Below are the code and all the weights of a small trained network. Each question names an input and a target symbol and asks about switching units off, where a switched-off unit gives its printed mean instead of its output.

import numpy as np


def w(rows, s, z=0):
    codes = np.array(rows[::2]) - 128.0
    scale = np.full(codes.shape[1], s)
    scale[-1] = z or s
    return codes * scale


def norm(h):
    return h / np.sqrt((h * h).mean(-1, keepdims=True) + 1e-5)


def f(y):
    return y / 2 * (1 + np.tanh(0.7978845608 * (y + 0.044715 * y**3)))


def softmax(a):
    e = np.exp(a - a.max(-1, keepdims=True))
    return e / e.sum(-1, keepdims=True)


def log_softmax(a):
    a = a - a.max(-1, keepdims=True)
    return a - np.log(np.exp(a).sum(-1, keepdims=True))


def net(x, mask):
    ids = ['αεζλμτ'.index(c) for c in x.split()]
    T = len(ids)
    res = E[ids] + P[:T]
    u = 0
    for l in range(2):
        q, k, v = (norm(res) @ M[l].T for M in (Q, K, V))
        z = softmax(np.where(np.tri(T) > 0, q @ k.T / 2**0.5, -1e9)) @ v
        res = res + np.where(mask[u], z, O[l][:, -1]) @ O[l][:, :-1]
        u += 1
        y = f(norm(res) @ A[l][:, :-1].T + A[l][:, -1])
        res = res + np.where(mask[u : u + 8], y, B[l][:, -1]) @ B[l][:, :-1]
        u += 8
    return log_softmax(norm(res)[-1] @ U[:, :-1].T + U[:, -1])


Q, K, V, O, A, B = {}, {}, {}, {}, {}, {}
E = w([
[210,88,51],'α',
[36,76,114],'ε',
[26,138,119],'ζ',
[213,101,70],'λ',
[48,72,102],'μ',
[111,2,70],'τ',
],0.0057)
P = w([
[115,157,141],'0',
[91,141,31],'1',
[165,255,115],'2',
[37,96,41],'3',
[202,61,231],'4',
[44,114,16],'5',
[174,111,226],'6',
[42,110,32],'7',
[246,163,174],'8',
[17,93,45],'9',
[212,154,176],'10',
[8,93,56],'11',
],0.0073)
Q[0] = w([
[122,199,33],'0.h0',
[91,254,117],'0.h0',
],0.0094)
K[0] = w([
[166,116,250],'0.h0',
[142,76,177],'0.h0',
],0.012)
V[0] = w([
[108,159,163],'0.h0',
[94,2,70],'0.h0',
],0.0095)
O[0] = w([
[4,163,103,93],'0.h0',
[156,115,253,254],'0.h0',
],0.0057,0.0067)
A[0] = w([
[165,250,147,136],'0.n0',
[113,66,157,106],'0.n1',
[88,10,80,44],'0.n2',
[197,113,53,251],'0.n3',
[103,143,189,145],'0.n4',
[50,150,133,72],'0.n5',
[93,101,123,86],'0.n6',
[52,115,7,165],'0.n7',
],0.011,0.003)
B[0] = w([
[154,57,165,141],'0.n0',
[161,140,119,187],'0.n1',
[159,131,244,244],'0.n2',
[88,124,134,184],'0.n3',
[171,100,70,153],'0.n4',
[122,186,112,143],'0.n5',
[131,143,126,147],'0.n6',
[67,154,165,253],'0.n7',
],0.011,0.0067)
Q[1] = w([
[84,65,71],'1.h0',
[254,15,82],'1.h0',
],0.0074)
K[1] = w([
[114,160,124],'1.h0',
[146,136,4],'1.h0',
],0.014)
V[1] = w([
[111,15,147],'1.h0',
[254,180,163],'1.h0',
],0.0093)
O[1] = w([
[58,1,60,254],'1.h0',
[45,205,213,195],'1.h0',
],0.0099,0.0029)
A[1] = w([
[148,195,190,14],'1.n0',
[31,193,88,74],'1.n1',
[197,82,120,151],'1.n2',
[170,119,132,76],'1.n3',
[219,87,152,253],'1.n4',
[114,189,184,21],'1.n5',
[134,141,107,98],'1.n6',
[245,139,69,52],'1.n7',
],0.012,0.002)
B[1] = w([
[238,47,50,184],'1.n0',
[2,232,70,180],'1.n1',
[135,175,73,176],'1.n2',
[85,111,125,124],'1.n3',
[31,194,94,252],'1.n4',
[156,88,56,209],'1.n5',
[67,96,82,96],'1.n6',
[18,199,147,162],'1.n7',
],0.0086,0.0038)
U = w([
[135,51,56,1],'α',
[217,206,119,197],'ε',
[52,231,81,145],'ζ',
[138,39,14,45],'λ',
[245,119,108,153],'μ',
[123,62,226,144],'τ',
],0.012,0.0029)

Each question gives the input, a string of symbols that net reads in full, and the target symbol t.
The units are the heads (2 rows each of Q, K, V and O) and the neurons (one row each of A and B). Each row of codes is followed by its name. A weight is (code - 128) times the scale printed after its matrix; where a second scale follows, it is the last column's (O, A, B and U).
mask holds one flag per unit, layer by layer, with each layer's heads first. A switched-off unit (its flag False) gives its mean, the last column of its rows in O or B, instead of its output. The means were averaged over made-up inputs and are rounded, as every weight is.
A unit's drop is (log p(t) with every unit on - log p(t) with that unit switched off) / (log p(t) with every unit on - log p(t) with every unit switched off).
The circuit of an input: a set's keep is (log p(t) with only the set's units on - log p(t) with every unit switched off) / (log p(t) with every unit on - log p(t) with every unit switched off). Starting from the 12 units with the biggest drops (on a tie, the unit counted first), units are removed one at a time, each time the one whose removal leaves the highest keep (on an exact tie, the one counted first), for as long as the keep stays at least 0.8.
units of the circuit, in order: the units of the circuit, biggest drop first
top k neurons: the k neurons with the biggest drops, biggest first
top k neurons in layer l: the k neurons of layer l with the biggest drops, biggest first
drop of u: that unit's drop, to one decimal
input τ τ λ τ τ ζ τ μ, target τ: units of the circuit, in order	[0.n2]
input λ ε ε τ ζ τ τ, target λ: top 3 neurons	[0.n3, 0.n2, 0.n7]
input ζ λ α ε ε, target ζ: top 2 neurons in layer 1	[1.n4, 1.n7]
input ε τ μ, target ε: top 2 neurons in layer 0	[0.n5, 0.n2]
input ζ ζ λ μ τ, target ζ: top 3 neurons	[1.n4, 0.n3, 0.n4]
input ε τ ε, target ε: top 2 neurons	[0.n5, 0.n7]
input μ ζ τ τ λ τ τ ε ζ, target μ: top 2 neurons	[0.n7, 0.n5]
input λ μ ζ ε τ α λ, target λ: top 2 neurons	[0.n2, 0.n3]
input λ ζ λ, target λ: top 3 neurons in layer 0	[0.n3, 0.n2, 0.n0]
input μ τ τ τ ζ τ μ λ μ ζ λ, target μ: top 4 neurons in layer 0	[0.n5, 0.n4, 0.n7, 0.n3]
input ε ζ τ, target ε: top 4 neurons in layer 0	[0.n5, 0.n2, 0.n4, 0.n7]
input λ τ λ α τ, target λ: top 2 neurons	[0.n0, 0.n3]
input ε ζ ζ ε τ τ λ, target ε: top 4 neurons in layer 0	[0.n5, 0.n7, 0.n4, 0.n3]
input τ τ ε, target τ: units of the circuit, in order	[0.n0]
input λ ζ ε τ μ ζ ζ λ ζ, target λ: top 2 neurons	[0.n2, 0.n3]
input λ ζ ε τ ζ τ λ τ τ τ α, target λ: top 2 neurons in layer 0	[0.n2, 0.n3]
input τ ζ λ, target τ: top 2 neurons	[0.n0, 0.n3]
input τ λ α ζ τ α, target τ: top 2 neurons	[0.n2, 1.n4]
input μ ζ μ, target μ: drop of 0.n2	0.3
input τ τ τ τ λ τ, target τ: drop of 0.n2	0.2
